Each row is followed by its class.
[ 101 -205    0  255  168 -248 -141  469 -143  266  117   -2 -282  -71
  -86 -472  515  388  -92 -164  -23   57 -248 -115  298  657 -130 -111
 -107  -54  759   47 -222   28] -> Z142
[  97 -239  -31  223  155 -495 -104  659 -189  597 -204  -29 -266 -201
 -154 -454  407  102  -58   59  114   48 -105 -280  257  784  -70   76
 -166   -5  833  143 -354    0] -> Z149
[-230  544  -21 -301  427 -165  778   77 -279  329  459  554   34 -306
  507 -143  -10 -551   13   17 -549  265   45   96  425  113  358 -345
 -513 -318  135 -335  232  243] -> Z35
[-222  478   29 -391  344  -89  671  230 -264   78  649  345   43 -193
  445 -202   83 -501  224  -34 -499  172   93  106  378  172  127 -245
 -427 -259  166 -258  197   99] -> Z142
[-351  467   -6 -166  443 -143  782   79 -180  194  388  561   27 -319
  454   10  143 -536  -73  -25 -523  235  122   68  319   73  401 -299
 -519 -323  144 -371  214  199] -> Z35
[   7 -220   64  141  213 -290 -106  576 -122  352    8    8 -385 -122
  -83 -385  497  206  -32 -143 -112   85 -144 -162  104  595  -56 -117
  -51  -96  809  200 -375   -9] -> Z960
[-160  441  -31 -399  298 -228  813  255 -131   61  734  528  -27  124
  425 -284  160 -445   77  -14 -465  282   62  -23  354   62   14 -318
 -745 -339   55 -462  284  210] -> Z960
[  64 -192  -83  124  189 -411 -157  524  -94  348  -68   57 -317 -229
 -157 -369  428  145  -14  -19  -74   92 -118 -192  175  662   -7 -129
  -42 -137  830  109 -279   52] -> Z508
[-224  431  -22 -365  288 -163  811  247 -177   26  740  448   33   56
  475 -318  227 -386  129  -82 -475  218   65   11  443   64   35 -271
 -670 -269   59 -339  302  208] -> Z142
[ 207 -155  138   17  114 -249 -130  358 -293  268 -191  -46 -254 -386
  -84 -455  408  128   -8  -20   11 -143 -175 -198   -7  654   36  -76
  337 -107  395  117 -135 -110] -> Z783
[-217  248 -140 -416  255 -346  700  247  -86  207  517  416   29   90
  287 -251  169 -375   60   20 -342  259   -3   -6  390  139   44 -217
 -708 -298   76 -404  360  309] -> Z181
[ 113 -162   14  112  211 -351 -243  506 -181  267  -24  -78 -343 -329
 -178 -525  381  153  -13  -88  -95   37 -211 -198  207  592  -26  -47
  119  -84  660  132 -258  -92] -> Z783
[ 100 -305   -6  201  148 -381  -98  354 -154  366 -157   20 -359  -40
 -182 -390  544  332 -124  -58  103  -44 -235  -74  113  558  -15  -87
  131  -76  547  -24 -253   35] -> Z769
[-199  464    4  -28  386 -141  862  110 -141  274  423  556 -102 -402
  503   48  170 -425 -135   14 -433  269  -21  136  381  339  374 -338
 -522 -228  221 -476  303  228] -> Z783
[-196  499   -9  -96  434 -169  859  181 -182  377  447  527  -56 -341
  429  -43   96 -407 -119    6 -511  245   31  105  347  207  392 -326
 -537 -303   63 -440  246  215] -> Z783
[-350  439   21 -346  409  -43  664  280 -181   97  674  389  199 -196
  428 -201  145 -516  118   23 -535  186  122   12  369   36  106 -281
 -327 -336  123 -124  110  175] -> Z35
[-261  471   -1 -264  405 -201  764   25 -275  284  354  562   78 -460
  423   12  102 -443 -135    8 -456  185    3  134  297  138  486 -303
 -555 -365  -87 -480  341  233] -> Z181
[  -4 -164  113  114  155 -342 -311  403 -254  145 -386 -159 -143 -569
 -174 -236  450   86   49   -7  204  -93 -111 -101   26  735   65   40
   59  -95  599  194 -222 -166] -> Z142
[-305  484  -18  -47  404 -157  890   99 -114  209  450  601  -99 -388
  418   61  201 -332 -234    1 -483  189   43  133  340  168  469 -374
 -535 -267   65 -554  298  201] -> Z783
[-352  506   11 -394  451  -98  690  255 -238  158  598  469  100 -269
  472 -225   76 -600  163   61 -444  153   74   -2  317   58  199 -399
 -307 -277  157 -155  136  178] -> Z35
[-206  369 -114 -400  291 -287  620  186 -162  103  639  374   94   77
  260 -392   16 -426   78   -7 -330  292  -27  -35  499  115   21 -230
 -814 -258   25 -542  412  230] -> Z181
[-319  381  -22 -209  337 -236  562  218 -118  -39  613  376   72 -143
  323 -232  165 -412    7  -26 -175  297    0  -12  473  258   36 -263
 -646 -247  145 -511  312  167] -> Z769
[-370  401   56 -396  324 -189  548  161 -235  198  514  311   36 -320
  435 -165   73 -504  185   31 -437  212   47  135  381  257  166 -246
 -318 -252  247 -242  124  113] -> Z769
[  87 -185   19  121  160 -337 -201  405 -184  251 -121  -73 -243 -221
 -191 -429  376  130  -20  -52  -70   30 -187 -148  189  599    4  -62
   82  -84  697  137 -283    2] -> Z508
[-265  501   47 -277  422  -93  789  308 -223   92  789  444   32 -225
  354 -244  135 -486   89   32 -452  155   48   -1  347  106  122 -358
 -323 -191  165 -241  173  110] -> Z783
[-292  490   21  -70  440 -193  796   84 -208  231  379  543   53 -412
  508   83  153 -500 -125  -18 -480  234   72  101  382  170  477 -316
 -572 -360  123 -431  238  264] -> Z508
[-334  398   16 -456  355 -121  681  236 -216  161  548  359  132 -218
  341 -156   72 -487  162   22 -453  194   77   87  314  130  123 -218
 -484 -242   95 -225  173  155] -> Z181
[ 176 -298  124  -22  156 -299 -287  288 -379  364 -559 -208 -100 -421
 -197 -246  389  116   78   40  276 -147 -287  -54 -149  727   40   71
  315  -34  421  212 -193  -76] -> Z181
[ 106 -371  -16  218   53 -660 -213  619 -127  406 -131 -123 -352  -98
 -160 -580  544  202 -125   44  343  -24 -212 -359  296  823 -230   66
 -132   41  837  -28 -192   51] -> Z769
[-338  444   97 -379  410 -187  619  246 -315  304  502  228  117 -306
  393 -227   34 -559  162    9 -598  168   36  131  405   45  299 -172
 -332 -243  124  -31  111  126] -> Z783
[  11 -200   59    9  220 -338 -182  421 -256  314  -13  -69 -303 -333
 -112 -449  418  229   11  -88  -56    7 -206 -150  137  560  -78  -52
  187 -100  668  171 -384  -73] -> Z769
[-302  528   62   30  441 -112  878   93 -171  315  580  561   42 -325
  532  -36  222 -372 -207  -87 -584  288  -11  152  504  142  419 -343
 -608 -289   36 -411  305  259] -> Z783
[-356  439    3 -385  461 -137  598  247 -220  181  547  346  243 -161
  400 -187   53 -607  185   38 -475  165  126   42  386  -30  124 -228
 -397 -335   99 -145  121  171] -> Z35
[ 205 -150   95  -93  193 -353 -189  398 -326  348 -227  -18 -166 -334
  -36 -386  375  -17  109   29   54  -78 -136 -150  -86  610  -15  -66
  369 -190  500  278 -243  -39] -> Z35
[-233  381  -79 -369  304 -245  670  255 -139   50  730  416   60  103
  428 -353  141 -350  113  -18 -383  298   29  -20  516   77  -78 -255
 -602 -244  167 -365  254  219] -> Z35
[ 156 -149  108   38  181 -262 -174  357 -305  355 -426  -52 -132 -401
  -70 -308  370   57   80   39  208  -56 -170 -107   -2  710  -13  -57
  272  -66  492  255 -235  -44] -> Z35
[-191  467  -81 -451  305 -253  724  262 -233   16  755  449  -44   74
  397 -421   67 -476  122  -49 -403  244   50  -57  556   74  139 -357
 -626 -195  134 -414  373  269] -> Z508
[-164  493   35 -148  386 -266  836   49 -250  448  407  480  -35 -363
  536  -55   50 -458 -106  -25 -645  314  -27  171  425  190  438 -228
 -577 -352   74 -405  277  238] -> Z783
[  82 -276  -47  312   84 -589 -196  619  -58  321 -160  -79 -374 -201
 -134 -425  613  166 -102  -18  222  -29 -106 -305  287  820 -124   67
 -282   21  870  -11 -149   -5] -> Z142
[ 165 -259  -42  214   94 -621 -195  551 -149  413 -196  -62 -326  -93
 -108 -513  446   79  -72   40  111   -8 -122 -315  237  721  -61   71
 -205  -24  816  -65 -206   41] -> Z508
[ 136 -204  -88  175   93 -652 -270  607  -77  369 -190  -72 -339 -277
 -199 -549  421   30  -82   93  247   32 -102 -393  319  822 -161   21
 -192   -4  852   30 -152   11] -> Z35
[-214  546  -46 -169  409  -98  844  104 -245  236  517  625   -7 -271
  436 -100  102 -501 -129  -24 -435  259   24  118  545  148  456 -375
 -593 -273   39 -433  305  270] -> Z149
[  17 -182    2  146  147 -367 -167  346 -121  231  -87   76 -341 -277
 -101 -395  603  267 -130  -35   21   -7 -182  -90  118  601   26 -101
   37  -88  563  -24 -234  -24] -> Z769
[-281  506  -18 -104  430 -131  789  108 -215  283  447  644  -70 -398
  538   80  163 -458 -148  -50 -509  277   38  216  479  241  502 -332
 -475 -260  188 -441  206  226] -> Z149
[  -6 -185  -64  130  189 -295 -171  503 -159  280  -53   65 -331 -269
 -142 -381  485  197  -48  -55    3   31 -130 -145  275  614   45  -82
   14  -37  733  104 -290  -42] -> Z149
[ -88  413 -182 -341  239 -241  706  172  -92    7  689  503   47  108
  305 -331   42 -452   37   39 -335  305   66  -62  596  167  -42 -219
 -813 -316   66 -650  384  204] -> Z149
[ 189 -212  132    9  116 -330 -284  358 -331  250 -409 -166 -125 -432
  -99 -265  433   14  113   94  184 -154 -180 -108  -85  769   41    9
  403  -74  565  237 -230  -69] -> Z508
[ 118 -233  -15  105   96 -500  -88  589 -126  400 -239  -59 -415 -220
  -95 -432  481  101   36    1  115  -94  -47 -272  138  753 -122   39
 -160    6  809   96 -262  -35] -> Z142
[ 192 -246   92  -16  110 -417 -168  415 -261  284 -364 -178 -229 -395
 -204 -340  410   10   86  102  231 -161 -188 -193  -53  706  -34   27
  303  -59  531  247 -152  -85] -> Z783
[-162  384  -75 -328  272 -232  808  188 -107  115  643  354  -59   60
  359 -326  111 -405   58  -21 -468  256   36  -43  428   79   72 -220
 -679 -285    7 -453  371  206] -> Z783
[ 168 -208   92    0  112 -490 -261  357 -277  317 -465 -165 -241 -528
 -190 -298  332  -34   82  110  172 -139 -133 -144  -45  720   80   69
  236 -117  542  145 -160 -155] -> Z783
[  95 -204   51   29  110 -431 -367  447 -245  305 -460 -162 -150 -516
 -235 -318  368   37  134   59  219 -110 -113 -141   98  812  -28   40
   81  -86  678  240 -213 -126] -> Z142
[ 113 -134  105  142  215 -268 -274  476 -286  216   70  -53 -238 -211
 -152 -501  404  233 -123 -115  -46   72 -256 -140  172  609   11  -87
  -27  -89  693   76 -267  -65] -> Z960
[-262  473  -51 -167  450 -167  758  141 -257  297  370  545   53 -344
  413   27  105 -455  -12  -29 -507  202   66  173  387  117  470 -306
 -561 -389   76 -405  260  207] -> Z142
[-333  486   21 -306  358 -151  659  207 -188   44  655  432   85 -322
  436 -141  233 -511  108   38 -520  149  111   14  373  115  216 -336
 -341 -297  146 -211  171  160] -> Z508
[-225  465  -28  -98  406 -157  844  145 -173  193  596  608   17 -200
  440  -57  210 -376 -139  -70 -512  186   45   87  397  128  324 -359
 -612 -361  107 -489  291  252] -> Z142
[   2 -194  -15   -9  246 -312 -194  517 -187  395  -26   71 -295 -337
 -131 -415  367  125   19  -76 -149  111 -162 -148   -3  646   34 -117
  -12 -153  785  164 -314  -18] -> Z181
[ 156 -210  205   11  126 -256 -195  406 -320  262 -387 -141 -244 -344
  -57 -233  492   69   79   18  176 -145 -162  -59 -131  717   29    1
  298  -29  524  231 -269 -118] -> Z960
[  94 -217   -6  223  208 -289  -87  485 -111  359 -127   32 -361 -266
 -214 -326  483  254  -64  -53  -45   44 -173 -102   76  630   25 -106
  112  -84  694  149 -286  -37] -> Z783
[-297  425   -7 -131  421 -235  677  120 -157  322  361  532  -18 -308
  495   13  104 -446 -113  -41 -465  254   52  127  388  227  369 -322
 -439 -305  223 -414  219  246] -> Z35
[-217  376 -125 -389  245 -206  711  183 -116   32  609  429   63   59
  320 -269   99 -439   89   28 -344  251   87  -28  492  117   38 -216
 -703 -315   34 -471  323  184] -> Z149
[-211  330 -103 -377  245 -327  740  245  -81  124  456  315  -20  -28
  327 -231  110 -411  105   37 -410  254   84  -20  411  107   76 -130
 -690 -309    9 -430  345  176] -> Z783
[ 103 -260  111  -28  128 -309 -253  371 -360  288 -541 -172 -130 -413
 -161 -234  427   68  102   48  233 -171 -138  -65  -11  630   94  116
  360  -64  398  280 -288 -138] -> Z149
[  54 -248   84   58  155 -390 -129  436 -166  313 -446  -18 -197 -424
 -115 -198  487  -17   49   71  182  -86  -56 -186 -124  676   -1  -29
  263 -161  604  324 -285  -38] -> Z35
[  90  -99  -22  205  255 -175  -50  547 -212  317  208  181 -285 -171
 -130 -523  427  240 -107 -142  -74  137 -200 -189  342  609  -19 -217
   22  -69  700  117 -296   13] -> Z149
[-269  460  -19 -109  443 -126  899  161 -180  338  464  544 -127 -365
  438   35  112 -395 -102   -5 -533  227   15  129  331  193  442 -372
 -422 -261  181 -419  228  212] -> Z783
